Here is a tiny trained network, its code and every weight. The questions are about switching its units off for an input and a class, where a switched-off unit gives its printed mean instead of its output.

import numpy as np


def w(rows, s, z=0):
    codes = np.array(rows[::2]) - 128.0
    scale = np.full(codes.shape[1], s)
    scale[-1] = z or s
    return codes * scale


def f(y):
    return np.maximum(y, 0)


def log_softmax(a):
    a = a - a.max(-1, keepdims=True)
    return a - np.log(np.exp(a).sum(-1, keepdims=True))


def net(x, mask):
    res = np.array(x, float).reshape(1, 8) / 4 @ E
    y = f(res @ A[0][:, :-1].T + A[0][:, -1])
    res = res + np.where(mask, y, B[0][:, -1]) @ B[0][:, :-1]
    return log_softmax(res[-1] @ U[:, :-1].T + U[:, -1])


A, B = {}, {}
E = w([
[190,175,203],'x0',
[93,183,106],'x1',
[1,57,142],'x2',
[45,237,176],'x3',
[124,123,84],'x4',
[223,59,142],'x5',
[226,189,201],'x6',
[125,93,175],'x7',
],0.0066)
A[0] = w([
[184,128,149,97],'neuron 0',
[141,211,21,166],'neuron 1',
[242,100,207,213],'neuron 2',
[254,92,42,254],'neuron 3',
[116,206,83,175],'neuron 4',
[162,198,69,145],'neuron 5',
[55,95,109,138],'neuron 6',
[179,188,68,213],'neuron 7',
[211,168,79,148],'neuron 8',
],0.0095,0.0038)
B[0] = w([
[135,177,212,168],'neuron 0',
[80,73,175,191],'neuron 1',
[178,124,160,253],'neuron 2',
[138,48,111,255],'neuron 3',
[110,122,254,182],'neuron 4',
[135,44,193,176],'neuron 5',
[115,148,106,200],'neuron 6',
[142,55,237,196],'neuron 7',
[134,100,162,195],'neuron 8',
],0.0089,0.0085)
U = w([
[40,214,154,205],'0',
[143,101,1,169],'1',
[183,150,179,238],'2',
[157,225,131,1],'3',
[116,55,215,164],'4',
[159,139,121,4],'5',
[152,217,184,213],'6',
],0.01,0.0063)

Each question gives the input, the list of numbers given to net, and the class t.
The units are the neurons (one row each of A and B). Each row of codes is followed by its name. A weight is (code - 128) times the scale printed after its matrix; where a second scale follows, it is the last column's (A, B and U).
mask holds one flag per neuron, in row order. A switched-off neuron (its flag False) gives its mean, the last column of its row in B, instead of its output. The means were averaged over made-up inputs and are rounded, as every weight is.
A unit's drop is (log p(t) with every unit on - log p(t) with that unit switched off) / (log p(t) with every unit on - log p(t) with every unit switched off).
The circuit of an input: a set's keep is (log p(t) with only the set's units on - log p(t) with every unit switched off) / (log p(t) with every unit on - log p(t) with every unit switched off). Starting from all 9 units, units are removed one at a time, each time the one whose removal leaves the highest keep (on an exact tie, the one counted first), for as long as the keep stays at least 0.8.
circuit, biggest first: the units of the circuit, biggest drop first
top k neurons: the k neurons with the biggest drops, biggest first
drop when u is switched off: that unit's drop, to one decimal
input [2,4,-2,2,5,1,-6,2], class 0: top 2 neurons => [neuron 3; neuron 2]
input [-5,8,-6,-3,2,-8,-8,0], class 4: circuit, biggest first => [neuron 1]
input [5,-7,-7,-1,-7,2,3,-4], class 4: top 4 neurons => [neuron 3; neuron 7; neuron 8; neuron 5]
input [4,5,-3,8,4,0,7,1], class 4: circuit, biggest first => [neuron 5; neuron 7]
input [-2,-3,-6,-2,-8,5,7,-7], class 4: circuit, biggest first => [neuron 3; neuron 7]
input [-4,5,-6,4,7,-8,-6,2], class 4: top 4 neurons => [neuron 1; neuron 5; neuron 4; neuron 7]
input [3,7,-6,0,6,-1,4,8], class 4: top 2 neurons => [neuron 7; neuron 5]
input [-6,-8,0,1,6,6,-1,7], class 1: top 2 neurons => [neuron 7; neuron 4]
input [-2,7,-2,-7,3,6,-4,5], class 1: drop when neuron 3 is switched off => 0.1
input [7,2,-7,6,1,-2,-6,3], class 4: drop when neuron 5 is switched off => 0.3
input [-5,4,-3,-7,2,7,-3,7], class 1: drop when neuron 5 is switched off => 0.2
